Below are the code and all the weights of a small trained network. Each question names an input and a class and asks about switching units off, where a switched-off unit gives its printed mean instead of its output.

import numpy as np


def w(rows, s, z=0):
    codes = np.array(rows[::2]) - 128.0
    scale = np.full(codes.shape[1], s)
    scale[-1] = z or s
    return codes * scale


def norm(h):
    return h / np.sqrt((h * h).mean(-1, keepdims=True) + 1e-5)


def f(y):
    return y / 2 * (1 + np.tanh(0.7978845608 * (y + 0.044715 * y**3)))


def log_softmax(a):
    a = a - a.max(-1, keepdims=True)
    return a - np.log(np.exp(a).sum(-1, keepdims=True))


def net(x, mask):
    res = np.array(x, float).reshape(1, 5) / 4 @ E
    u = 0
    for l in range(2):
        y = f(norm(res) @ A[l][:, :-1].T + A[l][:, -1])
        res = res + np.where(mask[u : u + 16], y, B[l][:, -1]) @ B[l][:, :-1]
        u += 16
    return log_softmax(norm(res)[-1] @ U[:, :-1].T + U[:, -1])


A, B = {}, {}
E = w([
[139,138,112,136,136,153,122,123],'x0',
[127,125,130,126,130,127,127,130],'x1',
[76,139,177,114,66,187,2,132],'x2',
[126,156,117,25,95,165,202,254],'x3',
[37,122,125,58,119,201,195,28],'x4',
],0.0072)
A[0] = w([
[198,77,122,193,134,76,59,72,175],'L0N0',
[54,118,204,99,57,197,87,98,20],'L0N1',
[149,211,183,108,109,125,42,136,87],'L0N2',
[111,126,74,79,116,163,133,162,159],'L0N3',
[71,170,137,97,81,151,56,184,53],'L0N4',
[119,85,157,84,109,181,235,5,88],'L0N5',
[96,131,126,137,57,98,132,176,96],'L0N6',
[127,84,161,187,117,157,111,215,88],'L0N7',
[196,173,142,107,110,136,136,247,76],'L0N8',
[48,133,164,63,83,220,110,44,35],'L0N9',
[90,156,64,62,93,115,132,113,84],'L0N10',
[100,98,209,128,77,175,3,87,90],'L0N11',
[143,120,137,94,28,178,104,158,16],'L0N12',
[104,127,148,67,64,195,61,191,4],'L0N13',
[72,153,155,85,105,185,196,148,101],'L0N14',
[58,85,84,193,149,89,97,2,131],'L0N15',
],0.0087,0.0046)
B[0] = w([
[45,81,37,179,77,85,196,136,254],'L0N0',
[86,206,32,112,181,81,165,162,207],'L0N1',
[186,40,153,124,81,171,104,80,182],'L0N2',
[130,126,161,175,114,118,204,178,179],'L0N3',
[246,116,108,88,95,95,111,170,190],'L0N4',
[222,30,143,119,116,173,9,93,242],'L0N5',
[202,125,116,192,141,106,129,99,143],'L0N6',
[206,119,193,124,165,141,15,72,164],'L0N7',
[148,210,136,189,204,109,71,79,227],'L0N8',
[24,208,76,91,171,2,158,126,235],'L0N9',
[101,60,183,113,164,204,192,183,149],'L0N10',
[61,143,145,211,90,248,82,153,249],'L0N11',
[201,143,145,41,106,86,135,128,158],'L0N12',
[204,156,124,40,34,91,99,121,196],'L0N13',
[142,103,92,141,91,169,192,133,200],'L0N14',
[217,144,187,91,223,78,50,159,250],'L0N15',
],0.007)
A[1] = w([
[110,125,103,98,107,211,179,150,127],'L1N0',
[110,81,162,198,56,187,107,134,3],'L1N1',
[164,231,175,114,192,100,185,161,77],'L1N2',
[59,82,71,144,147,95,172,131,108],'L1N3',
[97,93,66,65,97,144,193,115,78],'L1N4',
[108,160,138,161,75,193,130,223,129],'L1N5',
[127,77,68,102,37,190,101,108,139],'L1N6',
[145,147,151,201,188,73,67,131,143],'L1N7',
[115,45,175,118,132,226,196,135,47],'L1N8',
[183,139,138,187,177,161,128,65,132],'L1N9',
[151,153,136,202,146,71,158,147,43],'L1N10',
[140,82,90,154,96,82,126,184,106],'L1N11',
[95,150,128,153,129,83,126,3,165],'L1N12',
[138,111,39,182,70,104,110,160,75],'L1N13',
[170,95,141,100,109,79,64,175,117],'L1N14',
[161,142,162,176,44,150,94,159,91],'L1N15',
],0.011,0.0044)
B[1] = w([
[161,86,116,154,42,119,133,162,156],'L1N0',
[46,137,255,88,116,147,121,79,148],'L1N1',
[12,150,165,161,162,89,13,166,178],'L1N2',
[222,186,117,206,128,149,191,45,163],'L1N3',
[128,98,234,144,72,164,69,218,165],'L1N4',
[133,3,171,155,239,128,167,31,150],'L1N5',
[83,159,183,194,207,30,204,192,170],'L1N6',
[116,146,151,88,75,142,185,181,247],'L1N7',
[165,100,37,226,96,185,88,112,156],'L1N8',
[96,99,191,78,196,66,141,166,179],'L1N9',
[95,175,139,148,175,124,148,144,178],'L1N10',
[101,199,115,97,151,194,163,69,163],'L1N11',
[149,98,17,97,77,139,126,134,167],'L1N12',
[99,81,156,96,125,168,186,60,172],'L1N13',
[167,102,87,112,156,237,166,20,177],'L1N14',
[103,127,190,173,105,144,93,96,161],'L1N15',
],0.0076,0.011)
U = w([
[122,136,55,161,173,118,253,87,155],'0',
[214,18,83,58,200,121,99,85,7],'1',
[101,196,184,170,212,79,133,203,91],'2',
[176,53,120,195,96,179,158,190,189],'3',
[38,98,195,178,118,173,112,59,179],'4',
[26,166,27,107,127,108,30,110,86],'5',
[242,164,179,103,107,163,54,104,113],'6',
[109,151,130,53,49,119,158,227,175],'7',
],0.02,0.0014)

Each question gives the input, the list of numbers given to net, and the class t.
The units are the neurons (one row each of A and B). Each row of codes is followed by its name. A weight is (code - 128) times the scale printed after its matrix; where a second scale follows, it is the last column's (A, B and U).
mask holds one flag per neuron, layer by layer. A switched-off neuron (its flag False) gives its mean, the last column of its row in B, instead of its output. The means were averaged over made-up inputs and are rounded, as every weight is.
A unit's drop is (log p(t) with every unit on - log p(t) with that unit switched off) / (log p(t) with every unit on - log p(t) with every unit switched off).
The circuit of an input: a set's keep is (log p(t) with only the set's units on - log p(t) with every unit switched off) / (log p(t) with every unit on - log p(t) with every unit switched off). Starting from the 12 units with the biggest drops (on a tie, the unit counted first), units are removed one at a time, each time the one whose removal leaves the highest keep (on an exact tie, the one counted first), for as long as the keep stays at least 0.8.
circuit, biggest first: the units of the circuit, biggest drop first
most important unit: the unit with the biggest drop
top k neurons: the k neurons with the biggest drops, biggest first
k most important neurons of layer l: the k neurons of layer l with the biggest drops, biggest first
drop of u: that unit's drop, to one decimal
input [0,-8,-2,-8,8], class 1: most important unit : L0N5
input [4,4,0,8,5], class 3: circuit, biggest first : L0N10, L1N8
input [5,-4,-1,8,1], class 3: top 2 neurons : L0N14, L0N9
input [-1,-7,0,-2,1], class 1: top 2 neurons : L0N15, L0N5
input [0,-7,2,1,-8], class 6: 3 most important neurons of layer 0 : L0N7, L0N8, L0N11
input [6,1,-7,0,3], class 1: top 3 neurons : L0N5, L0N0, L0N11
input [-2,8,1,1,8], class 7: top 2 neurons : L0N9, L1N4
input [-1,6,3,-7,1], class 5: top 2 neurons : L0N15, L1N12
input [-5,4,0,-5,-7], class 0: top 2 neurons : L0N0, L0N5
input [8,8,-1,7,-7], class 2: 2 most important neurons of layer 0 : L0N8, L0N5
input [-4,0,1,1,4], class 7: 2 most important neurons of layer 0 : L0N9, L0N14
input [-7,-5,0,2,8], class 3: 4 most important neurons of layer 0 : L0N5, L0N14, L0N10, L0N13
input [-8,-1,7,0,-6], class 4: top 2 neurons : L0N11, L0N15
input [7,-6,8,-1,7], class 5: circuit, biggest first : L0N9
input [-2,-5,-8,-1,-8], class 0: top 2 neurons : L0N0, L0N15
input [-7,-2,-3,-6,1], class 1: top 2 neurons : L0N15, L0N9
input [7,-8,-8,1,3], class 3: 2 most important neurons of layer 0 : L0N15, L0N8
input [-8,-7,0,4,8], class 3: top 2 neurons : L0N5, L1N4
input [0,-3,-3,-1,-7], class 0: drop of L0N0 : 0.5
input [-2,-6,4,1,1], class 7: drop of L0N9 : 0.5
input [-4,-8,-3,-4,1], class 1: most important unit : L0N15
input [0,6,-4,-1,-5], class 0: drop of L0N0 : 0.1
